Here is a tiny trained network, its code and every weight. The questions are about switching its units off for an input and a target symbol, where a switched-off unit gives its printed mean instead of its output.

import numpy as np


def w(rows, s, z=0):
    codes = np.array(rows[::2]) - 128.0
    scale = np.full(codes.shape[1], s)
    scale[-1] = z or s
    return codes * scale


def f(y):
    return y / 2 * (1 + np.tanh(0.7978845608 * (y + 0.044715 * y**3)))


def softmax(a):
    e = np.exp(a - a.max(-1, keepdims=True))
    return e / e.sum(-1, keepdims=True)


def log_softmax(a):
    a = a - a.max(-1, keepdims=True)
    return a - np.log(np.exp(a).sum(-1, keepdims=True))


def net(x, mask):
    ids = ['αβγεζθλξσφψω'.index(c) for c in x.split()]
    T = len(ids)
    res = E[ids] + P[:T]
    r = res
    for j in range(2):
        rows = slice(4 * j, 4 * j + 4)
        q, k, v = (r @ M[0][rows].T for M in (Q, K, V))
        z = softmax(np.where(np.tri(T) > 0, q @ k.T / 4**0.5, -1e9)) @ v
        o = O[0][rows]
        res = res + np.where(mask[j], z, o[:, -1]) @ o[:, :-1]
    y = f(res @ A[0][:, :-1].T + A[0][:, -1])
    res = res + np.where(mask[2:14], y, B[0][:, -1]) @ B[0][:, :-1]
    return log_softmax(res[-1] @ U[:, :-1].T + U[:, -1])


Q, K, V, O, A, B = {}, {}, {}, {}, {}, {}
E = w([
[69,58,147,166],'α',
[75,56,148,167],'β',
[89,144,127,130],'γ',
[45,130,79,168],'ε',
[93,130,114,131],'ζ',
[116,84,158,75],'θ',
[107,20,163,100],'λ',
[84,190,63,6],'ξ',
[117,143,71,68],'σ',
[127,118,114,56],'φ',
[96,175,36,57],'ψ',
[37,203,131,155],'ω',
],0.014)
P = w([
[193,187,179,154],'0',
[67,57,107,26],'1',
[7,67,83,55],'2',
[116,124,137,82],'3',
[79,173,185,31],'4',
[50,172,91,109],'5',
],0.012)
Q[0] = w([
[106,151,126,127],'h0',
[153,171,210,73],'h0',
[116,148,95,85],'h0',
[104,98,223,149],'h0',
[143,127,99,168],'h1',
[8,120,144,88],'h1',
[172,126,97,124],'h1',
[207,134,110,186],'h1',
],0.011)
K[0] = w([
[85,179,122,179],'h0',
[52,111,157,55],'h0',
[112,136,27,197],'h0',
[67,141,118,145],'h0',
[112,37,123,72],'h1',
[141,174,97,147],'h1',
[126,170,137,107],'h1',
[2,157,89,92],'h1',
],0.01)
V[0] = w([
[64,187,121,154],'h0',
[78,63,218,89],'h0',
[178,153,108,84],'h0',
[131,110,154,133],'h0',
[162,192,120,92],'h1',
[114,180,56,229],'h1',
[9,137,65,124],'h1',
[99,134,79,33],'h1',
],0.015)
O[0] = w([
[223,79,149,131,176],'h0',
[145,187,87,134,254],'h0',
[64,95,123,171,100],'h0',
[135,139,90,149,123],'h0',
[134,74,211,128,167],'h1',
[187,7,110,85,105],'h1',
[189,139,126,31,63],'h1',
[112,155,189,48,85],'h1',
],0.012,0.0075)
A[0] = w([
[52,110,98,105,182],'n0',
[79,168,178,106,74],'n1',
[112,54,81,39,129],'n2',
[77,218,214,253,208],'n3',
[82,32,168,246,90],'n4',
[119,112,82,219,71],'n5',
[178,172,152,59,132],'n6',
[128,163,124,86,253],'n7',
[141,116,20,205,178],'n8',
[111,63,103,138,186],'n9',
[254,53,54,98,21],'n10',
[115,73,240,53,81],'n11',
],0.0082,0.0054)
B[0] = w([
[180,92,171,145,188],'n0',
[143,94,66,127,162],'n1',
[156,156,183,177,182],'n2',
[122,52,90,108,245],'n3',
[128,123,102,69,184],'n4',
[141,231,97,58,178],'n5',
[126,122,83,218,157],'n6',
[167,29,127,118,183],'n7',
[159,153,177,67,231],'n8',
[254,178,160,126,169],'n9',
[33,178,82,208,152],'n10',
[63,221,110,194,200],'n11',
],0.0071,0.012)
U = w([
[157,185,119,116,143],'α',
[155,177,117,120,155],'β',
[199,27,189,121,222],'γ',
[139,121,134,254,85],'ε',
[197,21,187,124,221],'ζ',
[29,148,76,155,28],'θ',
[16,237,139,159,3],'λ',
[71,187,218,174,83],'ξ',
[55,40,173,138,202],'σ',
[49,52,96,147,120],'φ',
[83,107,226,137,201],'ψ',
[139,121,121,247,100],'ω',
],0.0079,0.0051)

Each question gives the input, a string of symbols that net reads in full, and the target symbol t.
The units are the heads (4 rows each of Q, K, V and O) and the neurons (one row each of A and B). Each row of codes is followed by its name. A weight is (code - 128) times the scale printed after its matrix; where a second scale follows, it is the last column's (O, A, B and U).
mask holds one flag per unit, heads first, then neurons. A switched-off unit (its flag False) gives its mean, the last column of its rows in O or B, instead of its output. The means were averaged over made-up inputs and are rounded, as every weight is.
A unit's drop is (log p(t) with every unit on - log p(t) with that unit switched off) / (log p(t) with every unit on - log p(t) with every unit switched off).
The circuit of an input: a set's keep is (log p(t) with only the set's units on - log p(t) with every unit switched off) / (log p(t) with every unit on - log p(t) with every unit switched off). Starting from the 12 units with the biggest drops (on a tie, the unit counted first), units are removed one at a time, each time the one whose removal leaves the highest keep (on an exact tie, the one counted first), for as long as the keep stays at least 0.8.
units of the circuit, in order: the units of the circuit, biggest drop first
top k neurons: the k neurons with the biggest drops, biggest first
heads that matter: for each layer, one digit per head in row order, 1 if its drop is at least 0.15 and else 0, layers parted by /
input β σ θ, target β: heads that matter -> 01
input α θ ε, target β: heads that matter -> 01
input α ψ ζ, target α: units of the circuit, in order -> h1, n5, n8, n9
input ψ β σ, target ξ: top 3 neurons -> n11, n2, n3
input ξ λ σ ξ, target λ: units of the circuit, in order -> n11, h1
input β ψ β, target α: units of the circuit, in order -> h1, n5, n8, n9
input γ β α, target ζ: units of the circuit, in order -> h1, n9
input φ ζ ξ ψ, target σ: heads that matter -> 11
input β ω φ θ ε, target α: units of the circuit, in order -> h1, h0, n8, n5
input ω ζ α, target ω: top neuron -> n10
input ψ ξ ξ γ, target ξ: units of the circuit, in order -> h1, n11, h0
input ψ θ θ, target ψ: units of the circuit, in order -> n11, h1
input ζ β ξ, target γ: units of the circuit, in order -> h1, n11, n0
input ψ β λ, target ξ: units of the circuit, in order -> n11, h1, n2
input β α ε α, target α: units of the circuit, in order -> h1, h0
input α θ β ζ ω, target β: units of the circuit, in order -> h0
input ξ σ φ, target λ: top 2 neurons -> n11, n3
input ω α γ, target ε: top 2 neurons -> n10, n2
input φ β ψ, target σ: top 2 neurons -> n0, n11
input ω ζ φ ε σ λ, target ε: top 4 neurons -> n10, n2, n11, n8
input λ β φ β φ, target θ: top neuron -> n3
input ε α σ, target ω: top 2 neurons -> n10, n2
